Below is a small trained network, with its code and all its weights. Each question gives an input and a class and asks what happens when units are switched off, that is, made to give their printed mean instead of their output.

import numpy as np


def w(rows, s, z=0):
    codes = np.array(rows[::2]) - 128.0
    scale = np.full(codes.shape[1], s)
    scale[-1] = z or s
    return codes * scale


def f(y):
    return y / 2 * (1 + np.tanh(0.7978845608 * (y + 0.044715 * y**3)))


def log_softmax(a):
    a = a - a.max(-1, keepdims=True)
    return a - np.log(np.exp(a).sum(-1, keepdims=True))


def net(x, mask):
    res = np.array(x, float).reshape(1, 8) / 4 @ E
    y = f(res @ A[0][:, :-1].T + A[0][:, -1])
    res = res + np.where(mask, y, B[0][:, -1]) @ B[0][:, :-1]
    return log_softmax(res[-1] @ U[:, :-1].T + U[:, -1])


A, B = {}, {}
E = w([
[180,223,128,159,239,77],'x0',
[84,87,152,125,125,70],'x1',
[10,203,177,39,140,64],'x2',
[138,87,227,181,245,192],'x3',
[205,119,124,134,156,1],'x4',
[201,189,204,16,108,166],'x5',
[153,241,198,252,18,113],'x6',
[72,87,249,162,119,106],'x7',
],0.0054)
A[0] = w([
[122,178,228,89,60,180,108],'neuron 0',
[131,120,75,157,119,167,47],'neuron 1',
[139,111,179,133,208,148,80],'neuron 2',
[134,97,147,113,141,120,143],'neuron 3',
[100,120,137,122,109,108,143],'neuron 4',
[131,66,169,251,131,52,143],'neuron 5',
[163,52,175,63,124,149,174],'neuron 6',
[126,139,182,62,106,151,101],'neuron 7',
[174,206,169,143,149,116,108],'neuron 8',
[142,113,75,90,127,137,52],'neuron 9',
[137,147,108,122,147,151,63],'neuron 10',
[8,214,162,96,130,214,149],'neuron 11',
[141,102,201,137,248,145,90],'neuron 12',
[136,117,131,122,110,119,91],'neuron 13',
[67,159,114,161,153,164,97],'neuron 14',
[123,129,109,115,117,95,20],'neuron 15',
[140,170,92,46,168,20,100],'neuron 16',
[233,127,63,162,144,212,123],'neuron 17',
[156,122,110,132,123,168,34],'neuron 18',
[114,199,159,116,128,144,76],'neuron 19',
[107,144,154,159,128,163,1],'neuron 20',
[122,157,92,93,134,91,28],'neuron 21',
[208,228,181,173,168,86,101],'neuron 22',
[145,143,93,57,166,34,165],'neuron 23',
[116,161,153,135,158,96,90],'neuron 24',
[183,141,146,136,165,113,106],'neuron 25',
[158,84,193,127,197,123,149],'neuron 26',
[109,139,134,112,141,108,72],'neuron 27',
[108,177,97,124,112,155,47],'neuron 28',
[152,59,163,54,118,173,156],'neuron 29',
],0.015,0.005)
B[0] = w([
[35,214,86,147,131,141,229],'neuron 0',
[123,111,177,122,131,76,155],'neuron 1',
[167,130,167,95,132,188,193],'neuron 2',
[123,117,129,96,120,132,148],'neuron 3',
[155,142,109,121,155,177,147],'neuron 4',
[114,44,17,210,116,109,235],'neuron 5',
[62,109,141,65,125,81,196],'neuron 6',
[62,132,139,140,120,84,177],'neuron 7',
[115,161,139,187,110,174,205],'neuron 8',
[105,176,154,145,113,96,160],'neuron 9',
[166,146,122,139,124,130,131],'neuron 10',
[163,3,127,103,124,204,234],'neuron 11',
[185,148,197,86,126,226,235],'neuron 12',
[109,128,122,154,182,125,125],'neuron 13',
[166,115,134,93,138,134,154],'neuron 14',
[150,139,122,126,148,142,129],'neuron 15',
[149,133,54,24,125,114,232],'neuron 16',
[232,148,142,97,140,28,241],'neuron 17',
[138,118,138,127,149,68,136],'neuron 18',
[89,128,113,162,127,151,170],'neuron 19',
[132,114,86,118,124,127,138],'neuron 20',
[165,136,87,109,149,122,151],'neuron 21',
[72,122,124,217,132,205,251],'neuron 22',
[131,138,59,59,144,146,231],'neuron 23',
[110,74,144,140,111,99,158],'neuron 24',
[133,141,142,129,124,189,173],'neuron 25',
[142,129,171,69,141,184,213],'neuron 26',
[140,111,124,106,115,108,132],'neuron 27',
[153,81,139,110,148,142,144],'neuron 28',
[44,109,151,96,114,94,195],'neuron 29',
],0.029,0.011)
U = w([
[148,42,89,105,121,188,223],'0',
[181,79,161,187,99,50,2],'1',
[141,89,133,253,88,208,135],'2',
[72,105,169,96,106,208,167],'3',
[193,175,124,78,148,125,59],'4',
[212,50,196,87,137,198,151],'5',
],0.0063,0.0031)

Each question gives the input, the list of numbers given to net, and the class t.
The units are the neurons (one row each of A and B). Each row of codes is followed by its name. A weight is (code - 128) times the scale printed after its matrix; where a second scale follows, it is the last column's (A, B and U).
mask holds one flag per neuron, in row order. A switched-off neuron (its flag False) gives its mean, the last column of its row in B, instead of its output. The means were averaged over made-up inputs and are rounded, as every weight is.
A unit's drop is (log p(t) with every unit on - log p(t) with that unit switched off) / (log p(t) with every unit on - log p(t) with every unit switched off).
The circuit of an input: a set's keep is (log p(t) with only the set's units on - log p(t) with every unit switched off) / (log p(t) with every unit on - log p(t) with every unit switched off). Starting from the 12 units with the biggest drops (on a tie, the unit counted first), units are removed one at a time, each time the one whose removal leaves the highest keep (on an exact tie, the one counted first), for as long as the keep stays at least 0.8.
units of the circuit, in order: the units of the circuit, biggest drop first
top k neurons: the k neurons with the biggest drops, biggest first
drop of u: that unit's drop, to one decimal
input [-1,8,0,-8,-5,7,1,-2], class 3: units of the circuit, in order : neuron 0
input [4,0,4,1,-8,-6,3,-1], class 5: units of the circuit, in order : neuron 5; neuron 11
input [8,-2,2,5,8,-4,-4,8], class 5: top 3 neurons : neuron 12; neuron 26; neuron 2
input [-5,7,5,0,0,-7,7,-8], class 2: top 3 neurons : neuron 16; neuron 23; neuron 17
input [-7,5,3,-2,-4,-6,1,0], class 5: top 2 neurons : neuron 0; neuron 22
input [-2,4,3,-7,-1,-6,1,8], class 2: top 2 neurons : neuron 16; neuron 23
input [4,-6,5,0,0,2,3,-6], class 2: top 2 neurons : neuron 22; neuron 8
input [3,-2,5,0,2,-4,-8,1], class 4: top 3 neurons : neuron 11; neuron 5; neuron 16
input [0,3,6,-3,-1,1,6,1], class 2: units of the circuit, in order : neuron 6; neuron 26; neuron 23
input [-1,2,-8,4,-8,-1,-8,-5], class 4: top 2 neurons : neuron 17; neuron 11
input [2,-6,3,6,6,5,-2,-7], class 5: top 3 neurons : neuron 0; neuron 12; neuron 22
input [-1,-5,8,8,6,3,-5,4], class 5: top 3 neurons : neuron 12; neuron 2; neuron 26
input [-1,3,-1,8,2,-3,4,8], class 2: top 2 neurons : neuron 5; neuron 16
input [1,7,-6,5,-8,1,5,-4], class 4: units of the circuit, in order : neuron 17
input [1,0,-1,1,1,5,-6,3], class 3: top 2 neurons : neuron 29; neuron 17
input [-6,0,-2,-7,4,0,-4,2], class 3: top 4 neurons : neuron 17; neuron 5; neuron 29; neuron 11
input [-8,5,0,-3,7,-6,-7,-7], class 4: top 4 neurons : neuron 11; neuron 5; neuron 9; neuron 22
input [1,-3,0,5,6,8,-1,-4], class 3: top 2 neurons : neuron 22; neuron 11
input [5,1,2,4,8,4,5,-8], class 2: top 2 neurons : neuron 22; neuron 8
input [8,5,-1,5,3,-3,-4,3], class 5: units of the circuit, in order : neuron 12
input [-3,-3,-3,5,1,1,-2,-5], class 4: drop of neuron 11 : 0.6
input [-4,-1,1,2,-2,4,8,5], class 2: drop of neuron 26 : 0.0
input [-8,-2,-2,-5,1,-3,-4,-7], class 1: drop of neuron 1 : 0.1
input [3,-1,-6,2,8,-6,-6,5], class 5: drop of neuron 26 : 0.8
